[ 10 -12  32   9  -6  -2 -13  -9  -1 -11 -16   6  -2  10  16 -25  -3   6
   5  22 -12]  Fj/lb
[ 27 -10   7 -33 -11  -2  -3   6   8  -1 -46  -4  -6 -13   0 -20   6   4
   1   5 -25]  Bs/ph
[  5 -11  54  14 -40 -13 -43   0   0 -10 -83  14  -3  40  25   1  -3   5
   1 -17  -7]  Fj/Dn
[ -1   1  42  39 -13  -1 -12  12  -4  -5  -2  27  -1  13 -28  -1  11   3
   9  20   0]  hd/Pz
[ 27  -5  49  23 -21  -5 -17  15  10 -17 -90  18  -5   8  23  22   7  -3
   3  -5 -31]  hd/pq
[ 21 -14  70 -16 -30  -4 -35   8  19 -13 -96  23   8  38  37   4  -4  20
  15   2 -21]  Fj/Dn
[-14 -18  49 -56 -35   1 -37 -20   5   8  27 -11   4  46  51  -9  -5 -11
  22   3  38]  Fj/Dn
[ 23  -1  42  53 -27  13 -28  35  14 -67 -83  56  27  37 -22   8  -4  10
  -6  -9 -42]  Fj/lb
[  0   0  29  46  17   8   6  42  -8  -3  66  16   8 -18 -43  24   1   9
 -15  -7   7]  hd/pq
[  6  -4  43  53 -16  -4 -19   4   7 -17 -25  14  -9  10  18 -18   0  12
  11  -8 -24]  hd/Pz
[  4 -12  33  36 -12  -1   4   7   7   8  30  11  -7   0  25  -7   5   6
  -2   2  -2]  hd/Pz
[ 16  14   6 -60  -3   2 -22 -16  12   4 -71 -17 -23   3  38 -22   4  11
  12   0 -51]  Bs/Zp
[  46   -8   11  -17  -31    2  -18   -8   14   -9 -107    0   -5   13
   10  -18   -1   12   -6   10  -36]  Bs/ph
[ 35   0  27 -80 -17 -17  -5  46  11 -29  77 -19  34 -16  -3  25   3  15
  23   6  26]  Bs/ph
[ 24  -9   4 -22   3 -26  -7 -18   9   2 -56 -18 -31   2  18 -14 -10  -4
 -15  -3 -27]  Bs/Zp
[ 23  -8   7 -64 -11  -2 -18 -31  11  26 -33 -21 -17   0  47 -22   5  -5
  15  36 -12]  Bs/ph
[  0   1  40   5  -5  -2   5   4   2  -6  41   4  12   6  17 -15  -1  10
  12  23   8]  Fj/lb
[ 38  -4  17 -22  -1  -7  -2   1  15   7 -42 -14 -12  -3  22   0   8   8
   9   7  -5]  Bs/ph
[ 18   8  44   0 -30   2 -24   7  13 -26 -38  39  20  36   8   0  -9  17
   9  25 -16]  Fj/lb
[  8  -5  -2  41   4   0 -23   9   5 -49 -71  15   4  11 -10 -16   6  -1
  -7   8 -40]  Fj/Dn
[ 15  -4  -3  14 -31   2 -28  13   2 -37 -80  38   4  38   6  22  -6   6
  -3  -2 -28]  Fj/Dn
[  4   2  71  14  -9  -3 -13  11   4  18  20  -3   1   4  16  -5   5  11
  12 -15  22]  hd/pq
[  3  -1  21  36 -12  -4 -25  -9  -1 -11 -60  13  -8  23  12 -19   1 -11
   8   8  -9]  Fj/Dn
[  8 -17  59  28 -21  -3 -19 -15   8  20 -31  10   5   9   6 -15   6  17
  19 -13 -23]  hd/Pz
[ 46   3  37  29 -10   7  -9   3  10  -7 -23  41   0  14  12 -17  -2   9
  -6  10 -37]  Fj/lb
[ 15  -8   1 -21  10  -2   2  -4   6   6   4 -22 -14 -33  17 -11   5  -6
   4  13 -28]  Bs/ph
[ 7 -1 53  6 -8 -4 -8 20  4  5 66 12 16 -2 -1 14  4  9 -2 -4  7]  hd/pq
[  5 -11  15  28 -10  -3 -22 -12   2 -22 -57   6 -31   8  24 -28  -1   0
 -24  -2 -33]  Fj/Dn
[ 20   0  -6  -6  14   2  -2  -2   2  -9 -26   1   0 -11   9  -8   9  10
 -11 -12 -24]  Bs/ph
[  8 -25  89  -1 -43  -2  -9  28  20 -15  50  45  13   1  11  17   6  16
  12 -12  30]  hd/Pz
[  3  -7  19  44 -12   5 -17 -21   0   9 -91  19 -12  23  -4 -26   4 -22
  -3   3 -47]  hd/pq
[ 12 -18  59  13  -5  -6 -14  -6   9   8 -59   5   3   1  24  -5  -5   3
   6 -11 -29]  hd/pq
[-12 -12  46   3 -20   4 -15   4   8  13  20   9  -3  26  22 -15  -5 -16
  30  -9   8]  hd/Pz
[ 30 -11   7  16  12  -5  -3   9   8 -17 -54  -8 -22 -13  -6 -13   2  23
 -14  -7 -37]  Bs/Zp
[ 12  -5  56  10 -38  -5 -35 -14  14  11 -98  10   4  34  21 -10 -29   5
  15 -10 -41]  hd/pq
[ 17  -5  20 -32  -1  -5  -1  40  16   3  62 -11  53 -43  -1  -6   2 -11
   3   1  26]  Bs/ph
[  0 -18  86  16 -31   1  -1  11   7  11 -15  23   2  14  16  -5   0   6
   0 -17 -12]  hd/Pz
[ -3  11  25  21   5  -6   6   9  -2  -8  11   4  -5  20  -4 -11   2  11
 -16  13  -8]  hd/pq
[ -5  -7  53 -13 -12  -6 -14   8   5 -30  36  26  15  13  18  13   1  17
   4   6  18]  Fj/Dn
[ 12  -3  27  32 -10  -9 -20 -19   0  -6 -48  12 -18  10  23 -32   0  -6
 -19   6 -21]  Fj/Dn
[ 25  -4  89 -60 -59   3 -20  50  13 -54  55  31  39  22  11  61   2  31
  30 -13  35]  Fj/lb
[  6 -15  48  -9 -16  -1 -41   1   6 -19 -33   2   9  29  38  -7   1  10
  15   8 -10]  Fj/lb
[ 13  -3  48   5 -11  -9 -12   1  -4 -19  -9   8  10  18  24   4   5   5
   8  14  -3]  Fj/lb
[ 33   4  38  23  10   6 -12 -12   3 -21 -79  23  -6  17  21 -32 -10   1
  -9   2 -27]  Fj/lb
[  7 -10  49  -2 -16 -14 -23  33   5  -8   4   9  10  16  -6  12  -4   8
  16 -18   8]  hd/pq
[ 26  10  -1 -22   8  -6  -1   7   7  -4 -45 -14   1 -13   5  -4   5  -4
  -6  14 -34]  Bs/ph
[  4 -12  75  24 -28  -2 -11  24  12  -4  18  27  13  11   4   6   6  18
   9 -13 -12]  hd/Pz
[ -2 -19  60   9 -54   1 -33 -12  10   8 -80  14  -3  45  11  11   5   1
  23 -15 -34]  hd/Pz
[ -5  -9   5  -1  12   5  -4   8   9  -9 -88   3 -13   1  18 -15   0   6
  -7  -7 -33]  Bs/ph
[  4   4  30  16  -2   1 -21  22  -1 -11  29  16  -1   2  -2  -8  -6  13
   5  16 -15]  Fj/lb

[-13 -16 -10   5  -4   4   4  12  -1  -4   2   6  28  15 -16 -14 -18  -3
   6 -68  38]  S/pr
[-13   2   4   4  -9 -47 -20  22   5   6   0   7 -30   6  -8  -7  -4  -1
 -19  35   6]  K/zb
[ -4 -15  -5  -8  -3  12   9   2  -2  17  12  -6  15 -10   0 -12 -11 -24
   8 -39  21]  S/fh
[-16 -11  -2  19  -7 -13   3   4  -4   2  24  31  66  18 -26  -6 -20 -11
 -35 -59  12]  K/Zt
[ -7   0 -10  -8  11   4   5   6 -14   8  10  14  26   4   5  -9  -2 -16
  14 -51  18]  S/Ct
[-35 -20   1   4 -21   6   2  12  13  25 -28  -9 -28 -20 -15 -38   4  -5
  -3  61  56]  S/Ct
[  2  21  -5   4   8 -23   8  21  10   6  -4   2  17   0  -2 -16  -2  -8
 -16 -37   2]  K/dj
[ -6  -1   9  15  -3   3  -2  -3  -1   7  13  24  62   7 -12 -11 -13   0
 -27 -63  -2]  K/Zt
[-11   0  -2 -15  -7  -9   7   7  -5   8  -1   4  -8  -6  -6   2  -1  -3
  16 -11   3]  S/pr
[ -5 -18  -2  -5  -6  22   6   0  -3  17   9   4  17  -2  -4 -10  -7   2
  26  -9  46]  S/pr
[ -5  -7  13  11   6 -22  15   0  13   2  16   3  72   9 -14 -20 -12  -4
 -34 -48  14]  K/dj
[ -5 -11  -2  -2  -4   9  22   2 -13  11  11  23  53  -3  -3 -33 -19  -2
  18 -55  37]  S/Ct
[-10  -3   2  10  -6 -48   4   3  11  49  10  -1 -16   6 -17  14  -6   0
  -1 -40  -4]  K/zb
[ -5 -20  -8  -9  -6  -4  12   1  -4  -2  28   8  37  11 -11  -2 -14 -10
  22 -48  37]  S/pr
[  6   6   1  22  13 -12   8  -6   3   1  16  14  59  19 -13  -9 -18  -6
 -20 -60  -3]  K/Zt
[ -2  -7  -4  -7 -26  28  -8 -11   1  12  -5   2  27 -19   3 -16  -6   2
  17 -10   0]  S/Ct
[-11 -10   2  13  -8 -13   6   8  -3  26  23  36  54   1 -26  -8 -14  -5
 -26 -40  37]  K/dj
[-24 -30 -18   2   0 -42  -1  -6  -9  -3  11   8 -48   9  -4  33 -13   5
  14 -62  21]  S/fh
[-15  13   3  13   3  17  -5   6 -12  -1  11   9  46   6  -9 -10 -16  -7
 -24 -59  16]  K/Zt
[ -7 -10   2  -6 -13 -24  -5   4  -9   9 -10   9 -12  10  -7 -11  -3 -12
  27 -60  -1]  S/Ct
[ 12 -14   0   1  -8  15   4 -15  -3  18  -4  -2  30  -4  13 -17   1 -12
  13 -27  15]  S/Ct
[ -3   1   5  17  -5 -23 -16   7   8   0   9  15  19   6 -12 -17  -5  -1
 -28 -22   2]  K/dj
[-10   3   7  -2   2 -16   7  -4   4  11  22  12  64  13 -18  -8  -9  -2
 -25 -61  -5]  K/Zt
[  2  -2  -2  17  -3  -1   4  15   4  20   0  10  24  -1 -21  -7  -7 -13
 -25 -19  10]  K/dj
[ -1 -12   4  -7  -8   5   4  -7  -1   9 -15   2  -5  -9   3 -27   2   1
  21 -16  13]  S/fh
[-15  -4   4   0   1  -5   0  20   1   9  15  -2  37   5 -11  -8  -9 -28
 -24 -49  33]  K/dj
[-11  16   7  23  -4  14 -13   4  -2   1   5   8  65  -1 -11 -17   5  13
 -56  21   3]  K/zb
[ -4  10  -1   1   3 -36  -7   2   2  11 -16  -2 -46   4  -4  11   7   1
  -6 -21 -31]  K/zb
[ -9   9  14  18 -43 -12   1  30  19  14  -7  15  16  14 -14 -28 -11  -2
 -26 -33  10]  K/Zt
[ -9 -17   5   4  11   0  -3   0  -7  12   6  14   9  -3 -12  13  -8  -2
  29 -72  -8]  S/fh
[  7   2   3  18  -7   0   1  -9  -4  15  13  22  44   0   2  -6  -4  -9
 -19 -22   4]  K/Zt
[  2  -5  -1  -8   1  22  -1 -11  -9   8   4   8  41   7   5  -4  -8   8
  22 -27  22]  S/pr
[ -1   5   4  24 -13 -20  -6  14   4   4  20 -10  -4   6   2   7 -15  -9
 -13 -24  -4]  K/Zt
[ -1  -6  12  -1  -2  -6  -1   5   4  19  -2  21  61  -7  -4 -33  -4   0
 -18  12   0]  K/zb
[ -8  -2  -2 -11   2  35  -6   1  -9  12 -13   0   4 -19   8 -17   2  16
  19  -4  17]  S/pr

[ 17   5  -2   3  12   2  10 -20   1  19  -8  -1   6 -14  -7   3  -4  -7
   0   3  14]  H/Nt
[  3  14 -20  -3  22  -4  22  11  -8  12 -11 -14  12  23   3  16  13  11
  -3 -23   9]  P/sf
[ 15 -10  11  24 -32  24   6  13   2 -34   4  14  -5   3  18   3  12  15
  -4  23 -18]  L/qj
[ 31  -8  -1  11 -15   5  19   6   4  21  22  48  -1 -11   6   8  10  28
 -14   2   8]  H/Jt
[ -8   5 -10  12   3  -2   5   1   0  -1  12   2  -6  11   2  -3   3  -6
  15  10  -2]  L/rc
[  2  -4  -2  13 -19  -9   1   4   3   4  -1  19   4   0   2  -1   2   0
   2  11  -1]  L/qj
[  7   4   0   5   1   6   1   1  36   1  -6  11  -7   5   1  18   2 -11
  -8  -3  17]  H/Nt
[ 12   2 -10  -1 -10 -18  -2   2   7   3   1  -5  -1  14  -6  11  11  -5
  -8 -16   1]  P/Pg
[  4  16 -24   7  12   1  10  -4   0   9   5  16  -2  -1  31   1   5   8
  10   7   1]  L/rc
[-10   1  -6  12  -5   4   3   6   3 -18  -3  -4 -15  16  25   4  -4   6
  -1  19  -9]  L/qj
[-17  15   0  15  12  -3  13  -5  16  33   3  20   4 -16  18  15  15   5
  -9 -11  23]  H/qn
[  5  13   2   9   9 -12  -3   4  12  29  -5   9   0   0  -2   8   6   8
 -12 -20  23]  H/Nt
[ -2  13 -16   3   4 -14   4  12 -14  13  -1  -5 -24  33  29   5   0   3
 -17  -4  -8]  L/qj
[ 12  -5   0   9 -15  12   7   9   3  -7  12  17  -1  12   3   4   3  26
   3  13  -8]  L/bq
[  7   5  -9  19  -8   6   7   8  -2  -1   1  24 -17  15  17  10  -3  -3
   7  -5 -14]  L/rc
[ -2   3  -3  -6  18  -2  -5  -2   8 -11   7 -10 -15  -2  13   1  -3  -3
   0  15  -4]  L/rc
[ -6  24 -33  11   3  -2   1  14  -7  -2  12  11  -6  30  29   3  16  10
  -7   3 -10]  L/rc
[ -3   0  -2  22 -13  -1   9  20  -2  -6  -2   3  -2   7  16  10  -3   7
  -9   7  -7]  L/qj
[  3   8  -3  -2   9 -10  -6 -11  -1   4  -1 -12   0  -4  -9  15 -14 -24
  -8 -19   8]  H/Nt
[  5  10   5   9   1 -64   8   6  -1  21  10  28 -30  19  21   5  11  26
 -17   9 -41]  L/qj
[  2  -7  -2   5 -19  -2  12  -1  28  13   4  17 -22 -11  28   5  13   7
   2  18   5]  L/rc
[ 16  12 -33   4  14  -9  16  -1  11  33   4  14 -16  11   4   6  22  22
 -13 -23  25]  H/Jt
[ 13   6  -9  -4  12 -12   5  -6  15   7   8   0   1  -8  -8   4   3  -4
 -14  -8  14]  H/Nt
[-11  -1  11  13 -12   8  13  15   3  -6 -19 -18  16  -6 -13   2  -9  16
   2  -5  -7]  P/Pg
[  6  17 -25   8  17   3  10   5  -4   8   9   5   5  13  12   8  -9  12
 -18  -7   4]  P/Mj
[ -7  11 -20  16  -6   2  14   2  13  -4  -2  -6  -5  11  27 -15 -10   5
   7   3 -13]  L/bq
[ -5   8 -13   5  17  10  -3  10  -5  -7  -2  -4   9   0  -1  -9   1  -3
  -4  17   2]  P/Mj
[ -7  -6  14   2   0 -11   5  20   8  13  -9 -13 -15  -9  14   3   0  10
 -12 -22  14]  H/qn
[ -5  19  -8  -8  13  -7   9  -1  27  34  -2  28  -3   3  10  11  14   5
 -11 -24  20]  H/Nt
[ -2  15 -11  12  14  -8  -8  10  -4   9   0  -3   9   2  20  -4   6   6
  -2   3   8]  P/Mj
[ 14   9   7  22 -12  -5   7  10  -2  -5  -6  13  -2   4   3  17   9   4
 -18 -10   9]  H/Nt
[  4   5   4  10   3  -7  -2  -8   4  -2  -8  -3  -3   0   1  20   9  -3
 -16  -1   5]  P/Mj
[-11   7 -15   2   6   2  -1   7  -9  15   4   0 -17   0  23   0   1   4
   9   3  -4]  L/rc
[-15  20   0   8  22 -10  14  10   9  19  -9 -16 -69   3  13   1   7  13
  -8 -19  18]  P/Pg
[ -5  25 -29  10  27  -8  12   4  -6   0  -7   5  32  73  12  11  17   6
 -11  -8  32]  P/sf
[ -1   7 -11  -4  10 -10  13   1  -1  30  -2  -2 -10 -25  23  12  10   4
  -6 -19  18]  H/qn
[  8   1  -5   7  -9 -12   4   3  -1   7  -1  -3 -20  19  15   4  18   3
   0   0  -2]  L/rc
[-35 -18  63 -16 -15 -41 -14  -2   1 -23 -57 -73  -4   7 -40  -5 -22 -29
  -9 -30 -22]  P/Mj
[ 13  -1   9  -6  -3 -35  12  -2  12  21  -8  -3  -4  13  -4  10   1  -3
 -10 -28   2]  H/Nt
[ -8   1   1 -11  26 -21  12  -1   8  19 -19  -8  -2   5   2  16   4 -10
 -10 -25  19]  P/Mj

[  2   2  -2   7   5  14  -9  -2   7 -17  -8  -2  -7  10  -7  -2  -4   5
  -1  -9   9]  <100>/Gn
[-14  -3   2  -2   8  16   1   3  -5  18   7  -3   9  -6   0   1  -4  11
   4   3   4]  <93>/mt
[  1   2  17  -9 -11 -10  -8  -9 -11  24  -6   5  11 -18  11  15   1   2
   4  18  13]  <92>/nc
[ 11  -3   7   3   7  14 -19  11  -8  -1  -6  -2   0   6 -14  11  -6   8
  -9  -7   1]  <100>/Gn
[-10  -9   0  -1   9  16  18   7   2  10   9   6   9  -7   9 -12  -1   8
   0  -2   8]  <93>/zm
[ 10  -3  -5   4  21 -39   0 -27  -5 -10  10  -2  37 -23  35   3   4  25
  -4  18  15]  <92>/jc
[ -7  -1  22 -11 -10   2 -11   3  -9  19 -14   4  -6  -9   8  13   5   2
   2  13   9]  <92>/nc
